Below is a small trained network, with its code and all its weights. Each question gives an input and a class and asks what happens when units are switched off, that is, made to give their printed mean instead of their output.

import numpy as np


def w(rows, s, z=0):
    codes = np.array(rows[::2]) - 128.0
    scale = np.full(codes.shape[1], s)
    scale[-1] = z or s
    return codes * scale


def f(y):
    return y / 2 * (1 + np.tanh(0.7978845608 * (y + 0.044715 * y**3)))


def log_softmax(a):
    a = a - a.max(-1, keepdims=True)
    return a - np.log(np.exp(a).sum(-1, keepdims=True))


def net(x, mask):
    res = np.array(x, float).reshape(1, 3) / 4 @ E
    y = f(res @ A[0][:, :-1].T + A[0][:, -1])
    res = res + np.where(mask, y, B[0][:, -1]) @ B[0][:, :-1]
    return log_softmax(res[-1] @ U[:, :-1].T + U[:, -1])


A, B = {}, {}
E = w([
[187,192,73,95,36,165,242,91],'x0',
[191,116,119,248,166,192,120,19],'x1',
[248,85,29,150,157,63,163,173],'x2',
],0.011)
A[0] = w([
[162,107,114,191,152,156,101,70,133],'n0',
[60,122,180,107,144,172,164,110,177],'n1',
[142,94,117,167,170,111,114,79,31],'n2',
[148,109,107,183,178,151,123,66,178],'n3',
[108,105,140,164,131,118,124,127,141],'n4',
[118,119,153,150,155,124,60,115,43],'n5',
[144,134,113,101,154,117,100,174,143],'n6',
[158,155,98,91,75,135,185,121,6],'n7',
[130,127,123,108,98,89,120,106,133],'n8',
[134,133,130,151,102,175,131,83,139],'n9',
[63,157,162,115,111,170,106,111,184],'n10',
[211,116,85,151,139,97,145,148,10],'n11',
[147,96,164,127,132,114,134,164,150],'n12',
[11,152,170,107,111,166,108,107,83],'n13',
[76,149,113,77,57,125,135,168,46],'n14',
[76,97,150,157,203,129,115,106,33],'n15',
[133,104,103,127,132,112,154,113,137],'n16',
[145,122,137,110,131,133,122,122,107],'n17',
[118,97,93,93,136,98,104,86,105],'n18',
[182,170,106,86,29,155,198,121,102],'n19',
[145,122,109,158,87,115,106,148,163],'n20',
[167,139,119,192,194,158,113,74,33],'n21',
[113,134,147,142,96,154,139,103,113],'n22',
[185,116,103,152,118,112,131,159,197],'n23',
[140,101,116,106,161,79,125,220,142],'n24',
[137,81,112,130,158,119,100,181,125],'n25',
[130,110,117,174,97,112,119,139,139],'n26',
[134,97,122,105,96,201,160,90,134],'n27',
[134,116,152,128,157,96,140,123,128],'n28',
[57,138,159,122,143,136,102,111,140],'n29',
[146,133,117,128,118,114,114,135,110],'n30',
[116,142,114,74,80,111,109,162,133],'n31',
[192,99,75,132,145,99,135,137,163],'n32',
[142,171,144,140,126,154,99,173,125],'n33',
[92,114,152,105,154,157,142,135,92],'n34',
[106,102,145,128,190,128,109,107,169],'n35',
[110,180,152,143,63,190,149,2,107],'n36',
[127,127,176,139,109,135,166,106,114],'n37',
[137,128,130,130,134,171,121,182,122],'n38',
],0.014,0.012)
B[0] = w([
[181,107,187,139,97,121,124,116,210],'n0',
[170,105,175,131,109,133,148,108,195],'n1',
[119,91,165,145,146,119,124,208,157],'n2',
[151,136,144,102,108,118,138,72,221],'n3',
[137,121,150,131,152,136,133,146,145],'n4',
[164,133,144,123,110,121,139,75,151],'n5',
[80,134,88,131,146,125,128,138,164],'n6',
[102,81,155,150,148,130,100,221,181],'n7',
[124,128,155,124,146,135,121,133,142],'n8',
[107,172,89,112,143,136,132,110,179],'n9',
[198,109,169,139,104,125,131,111,204],'n10',
[205,124,180,114,88,129,144,21,189],'n11',
[98,146,119,123,141,144,119,140,152],'n12',
[120,80,159,143,155,131,116,204,203],'n13',
[202,131,167,127,114,143,139,55,183],'n14',
[176,149,130,103,99,122,137,52,155],'n15',
[124,117,148,117,117,116,132,133,156],'n16',
[128,142,140,132,126,150,127,112,123],'n17',
[121,146,137,125,130,141,128,123,129],'n18',
[208,73,222,141,105,130,132,118,251],'n19',
[118,139,145,126,129,122,133,142,158],'n20',
[136,63,178,140,135,141,123,221,187],'n21',
[101,147,113,101,145,116,118,101,153],'n22',
[96,126,120,125,160,123,111,166,214],'n23',
[51,165,44,136,134,128,127,153,203],'n24',
[74,157,81,125,128,146,121,135,172],'n25',
[133,138,139,120,135,115,143,125,145],'n26',
[97,169,92,120,149,126,130,105,182],'n27',
[134,137,119,123,144,128,133,141,138],'n28',
[155,96,175,136,129,129,125,156,181],'n29',
[134,149,148,131,135,140,132,128,133],'n30',
[159,96,183,138,144,122,120,132,188],'n31',
[119,111,161,139,141,147,118,167,224],'n32',
[127,117,124,127,127,119,133,126,131],'n33',
[132,121,131,125,108,120,127,155,142],'n34',
[140,105,159,135,139,131,146,177,171],'n35',
[43,190,2,110,130,115,121,79,231],'n36',
[120,158,115,127,150,118,138,114,147],'n37',
[120,136,117,129,124,132,127,127,130],'n38',
],0.02)
U = w([
[123,75,135,150,166,145,137,237,212],'0',
[183,119,138,111,86,130,177,61,5],'1',
[43,208,1,87,179,125,144,112,177],'2',
],0.013,0.0013)

Each question gives the input, the list of numbers given to net, and the class t.
The units are the neurons (one row each of A and B). Each row of codes is followed by its name. A weight is (code - 128) times the scale printed after its matrix; where a second scale follows, it is the last column's (A, B and U).
mask holds one flag per neuron, in row order. A switched-off neuron (its flag False) gives its mean, the last column of its row in B, instead of its output. The means were averaged over made-up inputs and are rounded, as every weight is.
A unit's drop is (log p(t) with every unit on - log p(t) with that unit switched off) / (log p(t) with every unit on - log p(t) with every unit switched off).
The circuit of an input: a set's keep is (log p(t) with only the set's units on - log p(t) with every unit switched off) / (log p(t) with every unit on - log p(t) with every unit switched off). Starting from the 12 units with the biggest drops (on a tie, the unit counted first), units are removed one at a time, each time the one whose removal leaves the highest keep (on an exact tie, the one counted first), for as long as the keep stays at least 0.8.
circuit, biggest first: the units of the circuit, biggest drop first
most important unit: the unit with the biggest drop
k most important neurons: the k neurons with the biggest drops, biggest first
drop of u: that unit's drop, to one decimal
input [-7,7,-4], class 1: most important unit	n15
input [-4,7,0], class 1: 2 most important neurons	n3, n15
input [5,0,6], class 0: 3 most important neurons	n7, n32, n23
input [0,7,8], class 0: 2 most important neurons	n21, n2
input [1,4,-7], class 2: 2 most important neurons	n36, n19
input [-8,4,-3], class 1: 2 most important neurons	n15, n5
input [-3,3,0], class 1: 3 most important neurons	n13, n7, n3
input [2,-8,-7], class 1: 2 most important neurons	n14, n10
input [-6,1,-4], class 1: 2 most important neurons	n15, n5
input [5,-3,1], class 0: 3 most important neurons	n7, n11, n3
input [-4,6,0], class 1: 2 most important neurons	n3, n15
input [-6,4,-3], class 1: 2 most important neurons	n15, n5
input [1,8,-1], class 2: drop of n36	0.7
input [8,-4,3], class 0: circuit, biggest first	n7
input [-2,-3,1], class 2: drop of n19	0.3
input [8,-6,2], class 0: drop of n7	4.8
input [-7,-7,8], class 2: drop of n36	0.0
